Below is a small trained network, with its code and all its weights. Each question gives an input and a class and asks what happens when units are switched off, that is, made to give their printed mean instead of their output.

import numpy as np


def w(rows, s, z=0):
    codes = np.array(rows[::2]) - 128.0
    scale = np.full(codes.shape[1], s)
    scale[-1] = z or s
    return codes * scale


def norm(h):
    return h / np.sqrt((h * h).mean(-1, keepdims=True) + 1e-5)


def f(y):
    return y / 2 * (1 + np.tanh(0.7978845608 * (y + 0.044715 * y**3)))


def log_softmax(a):
    a = a - a.max(-1, keepdims=True)
    return a - np.log(np.exp(a).sum(-1, keepdims=True))


def net(x, mask):
    res = np.array(x, float).reshape(1, 4) / 4 @ E
    u = 0
    for l in range(3):
        y = f(norm(res) @ A[l][:, :-1].T + A[l][:, -1])
        res = res + np.where(mask[u : u + 6], y, B[l][:, -1]) @ B[l][:, :-1]
        u += 6
    return log_softmax(norm(res)[-1] @ U[:, :-1].T + U[:, -1])


A, B = {}, {}
E = w([
[8,182,198,177,183,120],'x0',
[77,151,191,33,75,107],'x1',
[122,58,118,163,103,29],'x2',
[80,30,98,143,90,155],'x3',
],0.013)
A[0] = w([
[158,120,82,168,167,139,3],'L0N1',
[89,37,184,127,58,126,7],'L0N2',
[189,171,159,187,204,183,69],'L0N3',
[119,110,138,235,143,100,24],'L0N4',
[149,203,147,168,169,167,68],'L0N5',
[142,93,193,188,219,1,18],'L0N6',
],0.0094,0.0052)
B[0] = w([
[57,221,211,73,154,107,138],'L0N1',
[139,181,104,169,172,184,196],'L0N2',
[146,190,116,210,239,144,254],'L0N3',
[62,99,104,180,72,140,180],'L0N4',
[179,136,185,167,206,202,222],'L0N5',
[131,154,255,202,14,24,249],'L0N6',
],0.0075,0.0027)
A[1] = w([
[105,1,58,149,124,101,146],'L1N1',
[178,54,190,142,158,31,77],'L1N2',
[98,179,104,154,87,11,61],'L1N3',
[233,197,87,167,131,201,1],'L1N4',
[169,84,72,68,127,71,19],'L1N5',
[36,176,204,19,136,172,86],'L1N6',
],0.0082,0.0034)
B[1] = w([
[139,85,56,148,142,133,254],'L1N1',
[112,134,125,121,121,61,187],'L1N2',
[76,92,187,201,86,151,190],'L1N3',
[175,222,104,89,164,64,219],'L1N4',
[200,77,126,92,121,87,173],'L1N5',
[73,139,76,36,2,188,254],'L1N6',
],0.0095,0.0041)
A[2] = w([
[136,81,53,79,205,74,4],'L2N1',
[105,122,126,254,204,152,96],'L2N2',
[147,180,199,82,120,86,144],'L2N3',
[107,206,115,97,44,192,174],'L2N4',
[112,102,145,95,186,88,14],'L2N5',
[103,194,162,183,205,158,49],'L2N6',
],0.0094,0.0041)
B[2] = w([
[84,109,181,65,63,70,153],'L2N1',
[89,95,174,155,248,160,227],'L2N2',
[68,53,75,160,134,215,210],'L2N3',
[82,255,113,41,147,207,252],'L2N4',
[131,58,171,188,79,161,97],'L2N5',
[166,177,181,71,140,163,197],'L2N6',
],0.01,0.0048)
U = w([
[152,183,88,84,137,179,183],'0',
[8,187,135,29,35,191,217],'1',
[148,149,74,155,178,41,1],'2',
[78,175,200,196,205,170,82],'3',
[36,89,198,189,58,72,209],'4',
[62,65,62,178,154,161,94],'5',
[174,45,78,77,43,78,215],'6',
],0.014,0.0062)

Each question gives the input, the list of numbers given to net, and the class t.
The units are the neurons (one row each of A and B). Each row of codes is followed by its name. A weight is (code - 128) times the scale printed after its matrix; where a second scale follows, it is the last column's (A, B and U).
mask holds one flag per neuron, layer by layer. A switched-off neuron (its flag False) gives its mean, the last column of its row in B, instead of its output. The means were averaged over made-up inputs and are rounded, as every weight is.
A unit's drop is (log p(t) with every unit on - log p(t) with that unit switched off) / (log p(t) with every unit on - log p(t) with every unit switched off).
The circuit of an input: a set's keep is (log p(t) with only the set's units on - log p(t) with every unit switched off) / (log p(t) with every unit on - log p(t) with every unit switched off). Starting from the 12 units with the biggest drops (on a tie, the unit counted first), units are removed one at a time, each time the one whose removal leaves the highest keep (on an exact tie, the one counted first), for as long as the keep stays at least 0.8.
circuit, biggest first: the units of the circuit, biggest drop first
most important unit: the unit with the biggest drop
top k neurons: the k neurons with the biggest drops, biggest first
k most important neurons of layer l: the k neurons of layer l with the biggest drops, biggest first
drop when u is switched off: that unit's drop, to one decimal
input [-2,-1,8,-1], class 4: most important unit => L0N6
input [5,3,5,-6], class 4: circuit, biggest first => L0N6, L2N4
input [-3,1,-4,8], class 6: top 2 neurons => L1N6, L1N1
input [-3,-3,8,-4], class 4: circuit, biggest first => L0N6, L1N3
input [-1,0,-2,5], class 5: top 2 neurons => L1N6, L0N2
input [-3,0,-5,8], class 6: top 4 neurons => L1N6, L1N1, L2N2, L0N3
input [3,-2,4,-7], class 4: top 2 neurons => L0N6, L2N4
input [-7,-1,-1,-3], class 6: 2 most important neurons of layer 1 => L1N5, L1N6
input [0,-4,5,-4], class 4: drop when L0N6 is switched off => 0.2
input [5,-5,4,-1], class 4: drop when L2N2 is switched off => -0.1
input [4,-5,3,2], class 4: drop when L0N6 is switched off => 0.6
